Here is a tiny trained network, its code and every weight. The questions are about switching its units off for an input and a target symbol, where a switched-off unit gives its printed mean instead of its output.

import numpy as np


def w(rows, s, z=0):
    codes = np.array(rows[::2]) - 128.0
    scale = np.full(codes.shape[1], s)
    scale[-1] = z or s
    return codes * scale


def f(y):
    return np.maximum(y, 0)


def softmax(a):
    e = np.exp(a - a.max(-1, keepdims=True))
    return e / e.sum(-1, keepdims=True)


def log_softmax(a):
    a = a - a.max(-1, keepdims=True)
    return a - np.log(np.exp(a).sum(-1, keepdims=True))


def net(x, mask):
    ids = ['δεζημτ'.index(c) for c in x.split()]
    T = len(ids)
    res = E[ids] + P[:T]
    u = 0
    for l in range(2):
        q, k, v = (res @ M[l].T for M in (Q, K, V))
        z = softmax(np.where(np.tri(T) > 0, q @ k.T / 4**0.5, -1e9)) @ v
        res = res + np.where(mask[u], z, O[l][:, -1]) @ O[l][:, :-1]
        u += 1
        y = f(res @ A[l][:, :-1].T + A[l][:, -1])
        res = res + np.where(mask[u : u + 4], y, B[l][:, -1]) @ B[l][:, :-1]
        u += 4
    return log_softmax(res[-1] @ U[:, :-1].T + U[:, -1])


Q, K, V, O, A, B = {}, {}, {}, {}, {}, {}
E = w([
[153,120,78,141],'δ',
[159,114,78,141],'ε',
[155,126,80,153],'ζ',
[145,126,68,176],'η',
[199,152,244,132],'μ',
[33,109,203,153],'τ',
],0.011)
P = w([
[100,168,109,60],'0',
[137,162,92,113],'1',
[145,170,102,148],'2',
[155,155,116,167],'3',
[156,156,127,197],'4',
[166,147,140,214],'5',
[168,134,154,224],'6',
[161,121,168,236],'7',
[165,97,169,251],'8',
[160,63,160,253],'9',
[126,53,181,155],'10',
],0.006)
Q[0] = w([
[16,51,240,123],'L0H1',
[177,88,166,48],'L0H1',
[4,189,202,94],'L0H1',
[233,155,187,119],'L0H1',
],0.0031)
K[0] = w([
[184,168,49,142],'L0H1',
[60,206,98,2],'L0H1',
[230,170,24,29],'L0H1',
[118,101,105,170],'L0H1',
],0.0034)
V[0] = w([
[144,140,157,139],'L0H1',
[134,145,165,172],'L0H1',
[41,129,153,132],'L0H1',
[160,145,136,255],'L0H1',
],0.0093)
O[0] = w([
[94,128,109,177,145],'L0H1',
[128,109,46,239,168],'L0H1',
[160,200,116,184,85],'L0H1',
[148,15,108,255,252],'L0H1',
],0.0079,0.0039)
A[0] = w([
[180,112,79,101,128],'L0N1',
[53,87,228,111,193],'L0N2',
[88,134,3,222,158],'L0N3',
[137,109,236,149,253],'L0N4',
],0.0054,0.0036)
B[0] = w([
[99,168,89,164,146],'L0N1',
[57,114,168,182,169],'L0N2',
[253,78,30,105,254],'L0N3',
[84,31,252,162,228],'L0N4',
],0.0057,0.006)
Q[1] = w([
[46,71,197,126],'L1H1',
[74,250,56,70],'L1H1',
[254,88,80,235],'L1H1',
[126,99,175,107],'L1H1',
],0.0062)
K[1] = w([
[197,177,67,141],'L1H1',
[53,195,154,11],'L1H1',
[117,37,169,254],'L1H1',
[154,92,35,100],'L1H1',
],0.0072)
V[1] = w([
[90,96,253,97],'L1H1',
[248,173,184,111],'L1H1',
[239,130,32,137],'L1H1',
[184,132,157,110],'L1H1',
],0.007)
O[1] = w([
[99,99,240,130,71],'L1H1',
[249,30,213,1,129],'L1H1',
[183,169,34,76,253],'L1H1',
[180,122,158,110,135],'L1H1',
],0.0085,0.0037)
A[1] = w([
[175,19,117,47,215],'L1N1',
[190,170,65,66,78],'L1N2',
[84,89,254,128,2],'L1N3',
[124,144,140,22,89],'L1N4',
],0.0066,0.0022)
B[1] = w([
[209,106,192,79,254],'L1N1',
[70,151,103,110,211],'L1N2',
[198,148,69,146,194],'L1N3',
[1,165,188,103,133],'L1N4',
],0.0085,0.0055)
U = w([
[102,132,173,91,89],'δ',
[91,116,168,74,111],'ε',
[143,173,142,102,103],'ζ',
[192,211,30,136,111],'η',
[200,23,247,54,93],'μ',
[2,128,183,234,253],'τ',
],0.0043,0.0035)

Each question gives the input, a string of symbols that net reads in full, and the target symbol t.
The units are the heads (4 rows each of Q, K, V and O) and the neurons (one row each of A and B). Each row of codes is followed by its name. A weight is (code - 128) times the scale printed after its matrix; where a second scale follows, it is the last column's (O, A, B and U).
mask holds one flag per unit, layer by layer, with each layer's heads first. A switched-off unit (its flag False) gives its mean, the last column of its rows in O or B, instead of its output. The means were averaged over made-up inputs and are rounded, as every weight is.
A unit's drop is (log p(t) with every unit on - log p(t) with that unit switched off) / (log p(t) with every unit on - log p(t) with every unit switched off).
The circuit of an input: a set's keep is (log p(t) with only the set's units on - log p(t) with every unit switched off) / (log p(t) with every unit on - log p(t) with every unit switched off). Starting from all 10 units, units are removed one at a time, each time the one whose removal leaves the highest keep (on an exact tie, the one counted first), for as long as the keep stays at least 0.8.
units of the circuit, in order: the units of the circuit, biggest drop first
k most important neurons: the k neurons with the biggest drops, biggest first
top k neurons in layer l: the k neurons of layer l with the biggest drops, biggest first
drop when u is switched off: that unit's drop, to one decimal
input η μ μ η ε, target μ: top 2 neurons in layer 0	[L0N4, L0N3]
input μ μ η μ η ζ η ζ η ζ δ, target η: units of the circuit, in order	[L1H1, L0H1, L0N3]
input τ η τ, target η: most important neuron	[L0N4]
input η μ η τ ε η, target τ: units of the circuit, in order	[L1H1, L0N4, L0N2, L0N3]
input δ τ μ η ε μ η, target μ: 3 most important neurons	[L0N4, L0N3, L1N1]
input ζ τ η η, target τ: 3 most important neurons	[L0N4, L0N2, L0N3]
input μ ζ ε δ μ μ ε, target μ: units of the circuit, in order	[L1H1, L0N4, L1N1]
input δ μ δ δ η τ ζ μ ε τ δ, target τ: units of the circuit, in order	[L1H1, L0N4, L0H1, L0N2]
input μ η ζ η δ η ε ζ ζ η ζ, target η: units of the circuit, in order	[L1H1, L0N3]
input τ ε δ μ μ μ η ζ η μ, target η: units of the circuit, in order	[L1H1, L0N3, L0H1]
input μ η δ τ η η ε μ τ δ, target τ: units of the circuit, in order	[L1H1, L0N4, L0N2, L0H1]
input ε τ τ δ ζ, target τ: units of the circuit, in order	[L1H1, L0N4, L0N2]
input η τ μ μ η ζ η μ, target η: units of the circuit, in order	[L0N3, L1H1, L0H1]
input ζ τ μ τ η η ζ ζ μ ζ, target μ: 3 most important neurons	[L0N4, L1N1, L0N3]
input ε μ η η δ τ δ ζ, target τ: 2 most important neurons	[L0N4, L0N2]
input μ ε μ ζ, target μ: drop when L1H1 is switched off	1.1
input η η η ε η τ η ζ η μ η, target μ: drop when L0H1 is switched off	0.4
input η τ μ η ε η δ ζ η, target η: drop when L0H1 is switched off	0.4
input τ δ η ε η μ η τ η τ, target η: drop when L0N3 is switched off	0.8
